Look-ups in named tables: a row name and a column name give one cell, copied from the table.

Vok =
,Miligan,Vob
Fot,-697,-657
Piz,-10,156
Moruz,-329,81
Vodora,-877,28
Fepu,28,762

What is the Vob of Fot in Vok?
-657
What is the Miligan of Moruz in Vok?
-329
What is the Miligan of Piz in Vok?
-10
What is the Miligan of Vodora in Vok?
-877
What is the Vob of Fepu in Vok?
762
What is the Vob of Vodora in Vok?
28
What is the Vob of Piz in Vok?
156
What is the Miligan of Fepu in Vok?
28
What is the Miligan of Fot in Vok?
-697
What is the Vob of Moruz in Vok?
81

Table Rir
cols = Tivuti, Deti, Pazi, Mefibap, Farul
Serisa: [183, 43, 129, 131, 30]
Tev: [104, 120, 78, 113, 113]
Gamega: [44, 197, 45, 120, 213]

Mefibap of Tev: 113
Pazi of Tev: 78
Farul of Gamega: 213
Tivuti of Tev: 104
Deti of Gamega: 197
Deti of Serisa: 43
Pazi of Gamega: 45
Pazi of Serisa: 129
Farul of Tev: 113
Tivuti of Serisa: 183
Tivuti of Gamega: 44

Nibi
|  | Tiz | Mugib | Zam | Keferar |
|---|---|---|---|---|
| Bot | 80.865 | -60.857 | -0.050 | 39.041 |
| Gedu | 43.210 | -60.857 | 96.402 | 24.664 |
| Navasos | 51.523 | -60.857 | 89.877 | 29.239 |
| Riva | 48.994 | -60.857 | 92.440 | 27.463 |
| Lugul | -34.101 | -60.857 | -36.603 | 8.035 |
| Fidiz | 68.244 | -60.857 | -26.729 | 32.817 |
| Nugi | 62.623 | -60.857 | 67.178 | 37.555 |
| Gidog | 65.739 | -60.857 | -32.149 | 32.072 |

Gedu, Mugib => -60.857
Bot, Mugib => -60.857
Fidiz, Tiz => 68.244
Navasos, Zam => 89.877
Navasos, Tiz => 51.523
Nugi, Keferar => 37.555
Navasos, Mugib => -60.857
Fidiz, Zam => -26.729
Nugi, Zam => 67.178
Lugul, Zam => -36.603
Gedu, Keferar => 24.664
Fidiz, Keferar => 32.817
Navasos, Keferar => 29.239
Gedu, Zam => 96.402
Riva, Tiz => 48.994
Nugi, Mugib => -60.857
Lugul, Mugib => -60.857
Bot, Tiz => 80.865

Dopo:
	Nid	Pesof	Runoro	Tuzem	Nozon	Fomuvi	Bemi	Dunet	Tebama	Tuvepen
Geg	464	465	373	405	239	688	386	686	484	172
Sufaru	465	394	392	453	298	355	413	792	203	330
Ras	114	181	644	229	429	635	353	34	10	916

Nid of Ras = 114
Pesof of Ras = 181
Dunet of Ras = 34
Runoro of Sufaru = 392
Tuzem of Sufaru = 453
Tuzem of Ras = 229
Tuvepen of Ras = 916
Bemi of Geg = 386
Tebama of Sufaru = 203
Fomuvi of Ras = 635
Dunet of Geg = 686
Nid of Sufaru = 465
Pesof of Geg = 465
Which row has the largest Tebama? Geg

Num =
,Fum,Kofa,Tokupu,Togik,Nom,Kaluf
Zitogo,0.3,-0.2,-0.2,-0.5,-0.1,-0.5
Dokan,0.5,-0.2,0.0,-0.3,-0.7,-0.3
Pulur,0.2,-0.6,-0.4,-0.6,0.6,-0.1
Fik,0.4,0.4,-0.9,-0.3,0.6,-0.9
Romu,-0.2,0.1,-0.9,0.4,0.6,-0.5
Sudiri,0.4,-0.2,-0.1,-0.2,-0.8,-0.3
Zadi,0.3,0.2,0.2,-0.8,-0.5,-0.8
Nirur,0.6,0.7,0.0,-0.4,-0.3,-0.9
Fazi,-0.3,-0.4,0.0,0.4,-0.8,-0.1
Kab,0.6,0.7,-0.4,-0.6,-0.5,-0.7
Tor,-0.5,-0.7,0.2,0.0,0.6,-0.1
Gitem,0.5,0.4,-0.7,0.4,0.1,-0.8
Rud,-0.5,-0.7,0.2,-0.3,0.5,-0.3
Lorofi,0.3,0.1,0.2,-0.8,-0.3,-0.8

What is the Togik of Pulur in Num?
-0.6
What is the Fum of Romu in Num?
-0.2
What is the Nom of Tor in Num?
0.6
What is the Nom of Nirur in Num?
-0.3
What is the Kofa of Rud in Num?
-0.7
What is the Togik of Romu in Num?
0.4
What is the Kofa of Gitem in Num?
0.4
What is the Fum of Gitem in Num?
0.5

Vog:
        Kotidob  Tebipe  Nupepuf  Dipab
Zud        7152    5678     7782   3674
Sekebu     4325    8939     7852   5390
Lusuda      757    6797     4940   1604

What is the Tebipe of Zud in Vog?
5678
What is the Kotidob of Zud in Vog?
7152
What is the Nupepuf of Lusuda in Vog?
4940
What is the Tebipe of Lusuda in Vog?
6797
What is the Dipab of Zud in Vog?
3674
What is the Tebipe of Sekebu in Vog?
8939
What is the Nupepuf of Zud in Vog?
7782
What is the Dipab of Sekebu in Vog?
5390
What is the Dipab of Lusuda in Vog?
1604
What is the Kotidob of Sekebu in Vog?
4325
What is the Nupepuf of Sekebu in Vog?
7852

Tel
|  | Selevaz | Ril | Nutot |
|---|---|---|---|
| Dod | 152 | 140 | 164 |
| Kov | 177 | 108 | 171 |
| Sike | 169 | 132 | 178 |
| Migutoz | 194 | 140 | 192 |
| Rav | 160 | 140 | 164 |
| Sosep | 160 | 140 | 185 |
| Naz | 152 | 61 | 171 |
| Gagativ | 186 | 140 | 227 |
| Vimose | 160 | 93 | 171 |
| Bef | 169 | 116 | 171 |
| Lukigos | 169 | 124 | 213 |

Sosep, Nutot -> 185
Lukigos, Selevaz -> 169
Sosep, Selevaz -> 160
Migutoz, Ril -> 140
Kov, Nutot -> 171
Migutoz, Nutot -> 192
Sike, Selevaz -> 169
Rav, Ril -> 140
Migutoz, Selevaz -> 194
Dod, Ril -> 140
Sike, Nutot -> 178
Row with the largest Selevaz: Migutoz

Los:
	Mit	Zuvog	Bapu	Bovugi	Soz
Zib	49.46	48.05	41.62	57.46	64.82
Lonod	60.52	34.52	53.33	38.91	66.43
Pekili	81.16	76.52	90.90	72.72	71.93
Gabad	45.14	44.56	40.02	43.80	61.96
Guf	70.01	55.56	66.94	58.52	61.05
Kido	52.13	24.02	32.11	33.53	71.91
Mikuz	45.81	54.96	50.33	60.33	78.00
Gabu	55.33	69.87	58.84	69.69	55.37
Fonogaf	64.56	62.83	61.28	59.53	64.26
Gub	47.25	55.97	44.71	60.24	62.19
Vifil	68.81	37.18	57.43	66.22	65.22

What is the Mit of Mikuz in Los? 45.81
What is the Zuvog of Vifil in Los? 37.18
What is the Bapu of Gub in Los? 44.71
What is the Mit of Gub in Los? 47.25
What is the Bapu of Mikuz in Los? 50.33
What is the Bapu of Zib in Los? 41.62
What is the Bovugi of Pekili in Los? 72.72
What is the Zuvog of Kido in Los? 24.02
What is the Zuvog of Guf in Los? 55.56
What is the Bovugi of Gabad in Los? 43.80
What is the Bapu of Gabu in Los? 58.84
What is the Bapu of Kido in Los? 32.11
What is the Zuvog of Fonogaf in Los? 62.83
What is the Bapu of Vifil in Los? 57.43
What is the Mit of Fonogaf in Los? 64.56
What is the Bovugi of Mikuz in Los? 60.33
What is the Bapu of Gabad in Los? 40.02
What is the Bovugi of Guf in Los? 58.52
What is the Soz of Gub in Los? 62.19

Mut
columns: Fimasir, Rim, Tiva, Sib, Fev, Pemoz
Risuz: [126, 165, 166, 137, 125, 163]
Lud: [116, 172, 166, 144, 118, 149]
Lefavut: [143, 116, 139, 196, 96, 89]
Bup: [123, 158, 139, 154, 129, 144]
Pov: [106, 112, 123, 125, 131, 122]
Pek: [195, 115, 43, 129, 140, 185]
Silon: [124, 152, 134, 142, 125, 144]

What is the Tiva of Lud in Mut? 166
What is the Fev of Pov in Mut? 131
What is the Fimasir of Pov in Mut? 106
What is the Sib of Silon in Mut? 142
What is the Fimasir of Risuz in Mut? 126
What is the Rim of Pek in Mut? 115
What is the Fimasir of Lefavut in Mut? 143
What is the Pemoz of Bup in Mut? 144
What is the Fimasir of Pek in Mut? 195
What is the Rim of Pov in Mut? 112
What is the Fev of Silon in Mut? 125
What is the Pemoz of Lud in Mut? 149
What is the Tiva of Pov in Mut? 123
What is the Rim of Silon in Mut? 152
What is the Fev of Pek in Mut? 140
What is the Fev of Bup in Mut? 129
What is the Tiva of Pek in Mut? 43
What is the Pemoz of Pov in Mut? 122
What is the Rim of Bup in Mut? 158

Bibate =
|  | Lenezu | Zamimu | Zukiru | Tov | Gazo |
|---|---|---|---|---|---|
| Fefa | 39.41 | 27.49 | 38.29 | 62.93 | 34.76 |
| Gudusi | 81.25 | 33.37 | 42.12 | 46.83 | 98.19 |
| Puv | 65.85 | 53.98 | 67.54 | 8.86 | 55.28 |
| Pageku | 15.52 | 54.88 | 67.91 | 59.72 | 49.97 |
| Topesa | 43.54 | 90.61 | 36.38 | 43.49 | 40.12 |
| Gegenav | 30.63 | 33.69 | 35.27 | 64.22 | 56.44 |
| Gifi | 15.68 | 15.22 | 23.53 | 60.52 | 15.68 |
| Riv | 60.11 | 92.14 | 45.03 | 45.04 | 5.39 |
| Fovi | 21.33 | 74.30 | 66.99 | 21.09 | 49.01 |

Riv, Gazo: 5.39
Topesa, Lenezu: 43.54
Topesa, Zukiru: 36.38
Pageku, Lenezu: 15.52
Fefa, Gazo: 34.76
Topesa, Gazo: 40.12
Fefa, Tov: 62.93
Riv, Zukiru: 45.03
Pageku, Tov: 59.72
Puv, Zukiru: 67.54
Gudusi, Gazo: 98.19
Topesa, Zamimu: 90.61
Fovi, Lenezu: 21.33
Fovi, Zukiru: 66.99
Puv, Zamimu: 53.98
Puv, Tov: 8.86
Pageku, Zamimu: 54.88

